Here is a tiny trained network, its code and every weight. The questions are about switching its units off for an input and a target symbol, where a switched-off unit gives its printed mean instead of its output.

import numpy as np


def w(rows, s, z=0):
    codes = np.array(rows[::2]) - 128.0
    scale = np.full(codes.shape[1], s)
    scale[-1] = z or s
    return codes * scale


def norm(h):
    return h / np.sqrt((h * h).mean(-1, keepdims=True) + 1e-5)


def f(y):
    return np.maximum(y, 0)


def softmax(a):
    e = np.exp(a - a.max(-1, keepdims=True))
    return e / e.sum(-1, keepdims=True)


def log_softmax(a):
    a = a - a.max(-1, keepdims=True)
    return a - np.log(np.exp(a).sum(-1, keepdims=True))


def net(x, mask):
    ids = ['Παδεζλσψω'.index(c) for c in x.split()]
    T = len(ids)
    res = E[ids] + P[:T]
    u = 0
    for l in range(2):
        r = norm(res)
        for j in range(2):
            rows = slice(2 * j, 2 * j + 2)
            q, k, v = (r @ M[l][rows].T for M in (Q, K, V))
            z = softmax(np.where(np.tri(T) > 0, q @ k.T / 2**0.5, -1e9)) @ v
            o = O[l][rows]
            res = res + np.where(mask[u + j], z, o[:, -1]) @ o[:, :-1]
        u += 2
        y = f(norm(res) @ A[l][:, :-1].T + A[l][:, -1])
        res = res + np.where(mask[u : u + 8], y, B[l][:, -1]) @ B[l][:, :-1]
        u += 8
    return log_softmax(norm(res)[-1] @ U[:, :-1].T + U[:, -1])


Q, K, V, O, A, B = {}, {}, {}, {}, {}, {}
E = w([
[110,179,119,149],'Π',
[146,248,126,74],'α',
[103,110,177,124],'δ',
[91,124,151,135],'ε',
[133,109,161,117],'ζ',
[160,151,164,127],'λ',
[167,52,169,251],'σ',
[78,153,126,143],'ψ',
[69,147,128,141],'ω',
],0.022)
P = w([
[196,206,150,129],'0',
[135,237,232,83],'1',
[166,230,217,112],'2',
[168,209,153,109],'3',
[181,215,155,126],'4',
[187,214,143,141],'5',
[194,213,153,146],'6',
[216,183,154,168],'7',
[159,254,232,84],'8',
[219,166,226,170],'9',
],0.005)
Q[0] = w([
[154,168,118,149],'0.h0',
[140,224,226,159],'0.h0',
[115,147,254,167],'0.h1',
[189,130,132,192],'0.h1',
],0.01)
K[0] = w([
[90,63,147,133],'0.h0',
[175,76,92,254],'0.h0',
[212,121,192,211],'0.h1',
[220,216,178,185],'0.h1',
],0.0086)
V[0] = w([
[3,41,151,130],'0.h0',
[75,177,45,190],'0.h0',
[110,227,100,34],'0.h1',
[131,74,76,194],'0.h1',
],0.011)
O[0] = w([
[189,170,249,147,17],'0.h0',
[199,66,150,59,106],'0.h0',
[131,75,182,125,225],'0.h1',
[200,151,82,216,2],'0.h1',
],0.012,0.0072)
A[0] = w([
[113,157,176,178,86],'0.n0',
[161,122,195,115,4],'0.n1',
[94,162,143,128,129],'0.n2',
[87,62,100,83,51],'0.n3',
[114,132,164,126,95],'0.n4',
[88,41,168,205,112],'0.n5',
[247,199,17,109,63],'0.n6',
[55,116,190,159,154],'0.n7',
],0.012,0.0037)
B[0] = w([
[169,160,148,138,178],'0.n0',
[178,120,165,139,148],'0.n1',
[110,142,134,152,243],'0.n2',
[115,124,217,156,247],'0.n3',
[151,128,150,130,168],'0.n4',
[151,134,8,104,187],'0.n5',
[126,111,60,191,176],'0.n6',
[125,133,183,175,255],'0.n7',
],0.013,0.0046)
Q[1] = w([
[84,254,113,184],'1.h0',
[250,155,22,106],'1.h0',
[143,164,63,163],'1.h1',
[175,198,208,70],'1.h1',
],0.01)
K[1] = w([
[172,179,89,85],'1.h0',
[47,187,254,46],'1.h0',
[77,191,217,78],'1.h1',
[198,146,82,148],'1.h1',
],0.0089)
V[1] = w([
[115,248,138,40],'1.h0',
[110,196,67,69],'1.h0',
[92,107,168,225],'1.h1',
[99,39,173,254],'1.h1',
],0.011)
O[1] = w([
[13,12,181,223,254],'1.h0',
[222,69,198,182,158],'1.h0',
[216,179,75,1,148],'1.h1',
[133,217,71,28,103],'1.h1',
],0.0089,0.0058)
A[1] = w([
[127,202,69,254,255],'1.n0',
[162,88,139,67,119],'1.n1',
[82,97,125,120,135],'1.n2',
[117,118,131,139,76],'1.n3',
[111,201,153,136,155],'1.n4',
[106,120,157,83,119],'1.n5',
[124,190,95,200,240],'1.n6',
[107,124,152,117,100],'1.n7',
],0.018,0.0088)
B[1] = w([
[115,51,33,181,254],'1.n0',
[136,56,67,181,147],'1.n1',
[107,171,139,117,215],'1.n2',
[127,131,147,124,130],'1.n3',
[126,151,144,154,230],'1.n4',
[179,149,122,96,219],'1.n5',
[150,86,87,250,230],'1.n6',
[100,122,141,127,179],'1.n7',
],0.016,0.0095)
U = w([
[128,99,55,11,208],'Π',
[62,45,187,121,132],'α',
[163,187,157,218,43],'δ',
[241,209,154,137,210],'ε',
[105,138,25,144,234],'ζ',
[9,203,22,89,34],'λ',
[152,97,97,126,1],'σ',
[198,97,150,78,71],'ψ',
[220,94,184,89,129],'ω',
],0.014,0.0043)

Each question gives the input, a string of symbols that net reads in full, and the target symbol t.
The units are the heads (2 rows each of Q, K, V and O) and the neurons (one row each of A and B). Each row of codes is followed by its name. A weight is (code - 128) times the scale printed after its matrix; where a second scale follows, it is the last column's (O, A, B and U).
mask holds one flag per unit, layer by layer, with each layer's heads first. A switched-off unit (its flag False) gives its mean, the last column of its rows in O or B, instead of its output. The means were averaged over made-up inputs and are rounded, as every weight is.
A unit's drop is (log p(t) with every unit on - log p(t) with that unit switched off) / (log p(t) with every unit on - log p(t) with every unit switched off).
The circuit of an input: a set's keep is (log p(t) with only the set's units on - log p(t) with every unit switched off) / (log p(t) with every unit on - log p(t) with every unit switched off). Starting from the 12 units with the biggest drops (on a tie, the unit counted first), units are removed one at a time, each time the one whose removal leaves the highest keep (on an exact tie, the one counted first), for as long as the keep stays at least 0.8.
circuit, biggest first: the units of the circuit, biggest drop first
k most important neurons: the k neurons with the biggest drops, biggest first
top k neurons in layer l: the k neurons of layer l with the biggest drops, biggest first
drop when u is switched off: that unit's drop, to one decimal
input ζ α ω Π Π α δ Π ε ζ, target Π: top 2 neurons in layer 0	(0.n7 0.n5)
input δ α ω, target δ: most important neuron	(0.n7)
input α α α σ ε λ λ λ, target ε: 2 most important neurons	(0.n6 1.n0)
input ε α λ α λ α ψ, target λ: circuit, biggest first	(0.h0 1.h1 1.n2 1.n6)
input Π λ α, target Π: circuit, biggest first	(0.h1 1.n6 0.h0)
input σ ω Π α λ α λ λ δ, target ζ: 2 most important neurons	(1.n0 0.n3)
input α Π α ζ α α α λ α δ, target λ: circuit, biggest first	(0.n5 1.h0 1.n6)
input Π α λ, target Π: 2 most important neurons	(0.n3 1.n6)
input δ α α λ α Π ψ Π, target Π: 2 most important neurons	(1.n6 0.n7)
input α δ σ α, target δ: 3 most important neurons	(0.n3 0.n7 0.n6)
input δ α α α Π ψ α α α Π, target α: 2 most important neurons	(0.n3 0.n6)
input λ α Π, target λ: top 3 neurons in layer 0	(0.n3 0.n5 0.n0)
input ω α α, target ω: top 2 neurons in layer 1	(1.n0 1.n5)
input λ ω Π, target λ: most important neuron	(0.n0)
input σ α ω α, target δ: top 3 neurons in layer 0	(0.n3 0.n5 0.n6)
input Π α α α α α λ, target α: top 2 neurons in layer 0	(0.n7 0.n6)
input σ α ζ, target ζ: 2 most important neurons	(0.n6 1.n0)
input δ λ ω, target δ: top 3 neurons in layer 1	(1.n4 1.n0 1.n6)
input α Π Π α, target Π: top 2 neurons in layer 1	(1.n6 1.n5)
input α α ω α ω ω λ, target ω: 2 most important neurons	(1.n0 1.n5)
input λ δ ε ψ ω, target ε: most important neuron	(1.n0)
input λ ω α α Π α α λ σ, target ζ: 2 most important neurons	(0.n3 1.n0)
input α λ λ α Π δ α λ Π ω, target λ: top 2 neurons in layer 1	(1.n2 1.n6)
input λ ε ε α λ, target ε: 2 most important neurons	(1.n0 1.n5)
input σ ω ζ, target ζ: 2 most important neurons	(1.n0 0.n6)
input δ α Π, target δ: top 2 neurons in layer 0	(0.n7 0.n5)
input λ δ ε, target λ: top neuron in layer 0	(0.n5)
input α λ σ α α α Π λ δ, target ζ: 3 most important neurons	(1.n0 0.n5 0.n3)
input ε α α λ λ α λ, target λ: drop when 0.n5 is switched off	0.1
